Below are the code and all the weights of a small trained network. Each question names an input and a class and asks about switching units off, where a switched-off unit gives its printed mean instead of its output.

import numpy as np


def w(rows, s, z=0):
    codes = np.array(rows[::2]) - 128.0
    scale = np.full(codes.shape[1], s)
    scale[-1] = z or s
    return codes * scale


def norm(h):
    return h / np.sqrt((h * h).mean(-1, keepdims=True) + 1e-5)


def f(y):
    return y / 2 * (1 + np.tanh(0.7978845608 * (y + 0.044715 * y**3)))


def log_softmax(a):
    a = a - a.max(-1, keepdims=True)
    return a - np.log(np.exp(a).sum(-1, keepdims=True))


def net(x, mask):
    res = np.array(x, float).reshape(1, 4) / 4 @ E
    u = 0
    for l in range(4):
        y = f(norm(res) @ A[l][:, :-1].T + A[l][:, -1])
        res = res + np.where(mask[u : u + 3], y, B[l][:, -1]) @ B[l][:, :-1]
        u += 3
    return log_softmax(norm(res)[-1] @ U[:, :-1].T + U[:, -1])


A, B = {}, {}
E = w([
[144,1,172,106],'x0',
[124,140,170,161],'x1',
[254,117,87,182],'x2',
[126,130,140,139],'x3',
],0.0082)
A[0] = w([
[93,68,175,174,93],'L0N0',
[255,57,186,123,15],'L0N1',
[150,57,223,25,5],'L0N2',
],0.0081,0.0014)
B[0] = w([
[100,137,87,41,169],'L0N0',
[149,7,9,255,252],'L0N1',
[78,146,218,56,225],'L0N2',
],0.0098,0.0044)
A[1] = w([
[144,122,187,110,14],'L1N0',
[90,174,165,160,127],'L1N1',
[249,136,103,185,252],'L1N2',
],0.014,0.0027)
B[1] = w([
[230,90,94,72,126],'L1N0',
[116,104,90,122,167],'L1N1',
[115,255,103,81,255],'L1N2',
],0.015,0.0089)
A[2] = w([
[180,81,89,67,93],'L2N0',
[68,190,152,86,155],'L2N1',
[222,117,1,113,252],'L2N2',
],0.0085,0.0029)
B[2] = w([
[72,91,132,115,138],'L2N0',
[152,134,78,202,219],'L2N1',
[2,99,126,180,254],'L2N2',
],0.0094,0.0059)
A[3] = w([
[56,221,72,219,253],'L3N0',
[220,133,142,153,75],'L3N1',
[223,244,81,68,82],'L3N2',
],0.011,0.0049)
B[3] = w([
[123,40,106,187,250],'L3N0',
[142,106,125,196,122],'L3N1',
[203,220,171,1,156],'L3N2',
],0.0095,0.019)
U = w([
[55,66,53,204,220],'0',
[186,140,203,122,2],'1',
[169,249,77,114,227],'2',
[175,148,189,95,12],'3',
[190,154,212,107,26],'4',
[68,66,214,24,235],'5',
[219,122,208,144,9],'6',
],0.015,0.0056)

Each question gives the input, the list of numbers given to net, and the class t.
The units are the neurons (one row each of A and B). Each row of codes is followed by its name. A weight is (code - 128) times the scale printed after its matrix; where a second scale follows, it is the last column's (A, B and U).
mask holds one flag per neuron, layer by layer. A switched-off neuron (its flag False) gives its mean, the last column of its row in B, instead of its output. The means were averaged over made-up inputs and are rounded, as every weight is.
A unit's drop is (log p(t) with every unit on - log p(t) with that unit switched off) / (log p(t) with every unit on - log p(t) with every unit switched off).
The circuit of an input: a set's keep is (log p(t) with only the set's units on - log p(t) with every unit switched off) / (log p(t) with every unit on - log p(t) with every unit switched off). Starting from all 12 units, units are removed one at a time, each time the one whose removal leaves the highest keep (on an exact tie, the one counted first), for as long as the keep stays at least 0.8.
units of the circuit, in order: the units of the circuit, biggest drop first
k most important neurons: the k neurons with the biggest drops, biggest first
k most important neurons of layer l: the k neurons of layer l with the biggest drops, biggest first
drop of u: that unit's drop, to one decimal
input [6,2,-1,0], class 5: units of the circuit, in order -> L0N2
input [-4,-6,1,-6], class 2: 2 most important neurons -> L0N2; L0N0
input [-2,6,1,3], class 2: 4 most important neurons -> L0N2; L3N2; L1N2; L0N0
input [-3,6,1,-3], class 2: 2 most important neurons -> L0N2; L3N2
input [3,-3,-6,7], class 5: 2 most important neurons -> L1N2; L3N0
input [0,3,3,-3], class 2: 3 most important neurons -> L1N2; L3N2; L1N1
input [-3,-8,2,-5], class 2: 2 most important neurons -> L0N2; L3N2
input [0,0,5,7], class 2: 3 most important neurons -> L1N2; L3N2; L1N1
input [0,7,6,-8], class 2: 3 most important neurons -> L1N2; L3N2; L1N1
input [1,4,-8,-7], class 5: 2 most important neurons -> L0N1; L3N0
input [4,-7,-5,1], class 5: 2 most important neurons -> L1N2; L3N0
input [-4,6,1,-6], class 2: 4 most important neurons -> L0N2; L3N2; L0N0; L2N2
input [3,0,0,-1], class 5: 2 most important neurons of layer 2 -> L2N1; L2N2
input [0,-2,7,-6], class 2: units of the circuit, in order -> L1N2
input [0,-5,1,-3], class 2: drop of L0N2 -> 1.7
input [6,8,-2,-1], class 5: drop of L1N2 -> 0.1
input [-2,0,4,-8], class 2: drop of L1N2 -> 3.2
